Here is a tiny trained network, its code and every weight. The questions are about switching its units off for an input and a target symbol, where a switched-off unit gives its printed mean instead of its output.

import numpy as np


def w(rows, s, z=0):
    codes = np.array(rows[::2]) - 128.0
    scale = np.full(codes.shape[1], s)
    scale[-1] = z or s
    return codes * scale


def f(y):
    return np.maximum(y, 0)


def softmax(a):
    e = np.exp(a - a.max(-1, keepdims=True))
    return e / e.sum(-1, keepdims=True)


def log_softmax(a):
    a = a - a.max(-1, keepdims=True)
    return a - np.log(np.exp(a).sum(-1, keepdims=True))


def net(x, mask):
    ids = ['αδεηλμπστφψω'.index(c) for c in x.split()]
    T = len(ids)
    res = E[ids] + P[:T]
    r = res
    for j in range(2):
        rows = slice(3 * j, 3 * j + 3)
        q, k, v = (r @ M[0][rows].T for M in (Q, K, V))
        z = softmax(np.where(np.tri(T) > 0, q @ k.T / 3**0.5, -1e9)) @ v
        o = O[0][rows]
        res = res + np.where(mask[j], z, o[:, -1]) @ o[:, :-1]
    y = f(res @ A[0][:, :-1].T + A[0][:, -1])
    res = res + np.where(mask[2:14], y, B[0][:, -1]) @ B[0][:, :-1]
    return log_softmax(res[-1] @ U[:, :-1].T + U[:, -1])


Q, K, V, O, A, B = {}, {}, {}, {}, {}, {}
E = w([
[152,142,40],'α',
[110,139,119],'δ',
[199,191,22],'ε',
[98,78,90],'η',
[121,179,100],'λ',
[145,81,17],'μ',
[181,174,28],'π',
[65,156,55],'σ',
[154,43,87],'τ',
[81,205,108],'φ',
[222,5,159],'ψ',
[133,175,152],'ω',
],0.015)
P = w([
[143,129,164],'0',
[202,172,98],'1',
[231,175,100],'2',
[94,140,185],'3',
[152,146,177],'4',
[204,139,108],'5',
[153,157,182],'6',
[254,96,58],'7',
[182,158,133],'8',
[143,177,162],'9',
],0.0078)
Q[0] = w([
[200,2,161],'head 1',
[189,214,39],'head 1',
[108,86,151],'head 1',
[147,139,10],'head 2',
[242,218,38],'head 2',
[178,230,196],'head 2',
],0.0059)
K[0] = w([
[65,162,132],'head 1',
[133,79,182],'head 1',
[217,167,148],'head 1',
[120,165,130],'head 2',
[71,134,255],'head 2',
[76,169,41],'head 2',
],0.01)
V[0] = w([
[123,202,243],'head 1',
[132,40,162],'head 1',
[205,88,158],'head 1',
[67,120,119],'head 2',
[57,123,29],'head 2',
[11,87,143],'head 2',
],0.012)
O[0] = w([
[193,232,107,2],'head 1',
[153,7,191,75],'head 1',
[111,145,179,147],'head 1',
[120,165,95,102],'head 2',
[24,108,71,180],'head 2',
[50,137,102,35],'head 2',
],0.011,0.0061)
A[0] = w([
[56,136,204,254],'neuron 1',
[118,58,59,45],'neuron 2',
[122,195,65,96],'neuron 3',
[57,41,98,25],'neuron 4',
[170,134,114,160],'neuron 5',
[57,17,105,6],'neuron 6',
[114,69,116,172],'neuron 7',
[52,151,132,112],'neuron 8',
[152,211,200,22],'neuron 9',
[200,69,102,37],'neuron 10',
[164,80,147,69],'neuron 11',
[46,2,88,205],'neuron 12',
],0.0097,0.0041)
B[0] = w([
[254,110,80,165],'neuron 1',
[64,168,205,179],'neuron 2',
[172,156,54,176],'neuron 3',
[83,97,136,187],'neuron 4',
[201,90,167,153],'neuron 5',
[67,130,117,195],'neuron 6',
[141,180,141,180],'neuron 7',
[186,124,51,157],'neuron 8',
[174,125,97,139],'neuron 9',
[69,120,137,164],'neuron 10',
[123,121,111,152],'neuron 11',
[146,159,158,250],'neuron 12',
],0.0068,0.013)
U = w([
[103,198,132,37],'α',
[125,248,180,8],'δ',
[157,186,131,21],'ε',
[85,118,103,10],'η',
[156,214,131,33],'λ',
[68,80,102,120],'μ',
[144,87,53,74],'π',
[67,77,3,135],'σ',
[93,70,143,248],'τ',
[132,178,81,142],'φ',
[169,24,171,78],'ψ',
[195,186,151,253],'ω',
],0.0077,0.0048)

Each question gives the input, a string of symbols that net reads in full, and the target symbol t.
The units are the heads (3 rows each of Q, K, V and O) and the neurons (one row each of A and B). Each row of codes is followed by its name. A weight is (code - 128) times the scale printed after its matrix; where a second scale follows, it is the last column's (O, A, B and U).
mask holds one flag per unit, heads first, then neurons. A switched-off unit (its flag False) gives its mean, the last column of its rows in O or B, instead of its output. The means were averaged over made-up inputs and are rounded, as every weight is.
A unit's drop is (log p(t) with every unit on - log p(t) with that unit switched off) / (log p(t) with every unit on - log p(t) with every unit switched off).
The circuit of an input: a set's keep is (log p(t) with only the set's units on - log p(t) with every unit switched off) / (log p(t) with every unit on - log p(t) with every unit switched off). Starting from the 12 units with the biggest drops (on a tie, the unit counted first), units are removed one at a time, each time the one whose removal leaves the highest keep (on an exact tie, the one counted first), for as long as the keep stays at least 0.8.
units of the circuit, in order: the units of the circuit, biggest drop first
unit that matters most: the unit with the biggest drop
k most important neurons: the k neurons with the biggest drops, biggest first
which heads matter: for each layer, one digit per head in row order, 1 if its drop is at least 0.15 and else 0, layers parted by /
drop of u: that unit's drop, to one decimal
input ε ε ω δ, target ω: unit that matters most -> head 2
input ψ σ λ, target ψ: which heads matter -> 10
input ψ λ η, target ψ: units of the circuit, in order -> [head 2; head 1]
input σ ω φ σ φ, target φ: units of the circuit, in order -> [head 1; head 2; neuron 3]
input μ τ ψ δ, target ψ: units of the circuit, in order -> [head 1; neuron 1]
input σ δ σ δ, target σ: units of the circuit, in order -> [head 2; neuron 8]
input π σ σ η π, target σ: which heads matter -> 01
input ε α ψ μ μ, target ψ: which heads matter -> 01
input σ μ φ, target σ: units of the circuit, in order -> [head 2; head 1]
input ω ε λ ω, target ω: units of the circuit, in order -> [head 2; head 1; neuron 9]
input ω μ ω α, target ω: 2 most important neurons -> [neuron 6; neuron 4]
input τ μ π, target τ: which heads matter -> 10
input ω φ ω σ ψ, target ω: drop of neuron 12 -> -0.1
input π α μ η ψ ψ η τ, target ψ: drop of neuron 4 -> 0.0
input α π μ ε η σ ψ μ, target ψ: drop of neuron 5 -> 0.1
input σ σ λ, target σ: drop of head 1 -> 0.2
input ω α μ, target ω: units of the circuit, in order -> [head 2]
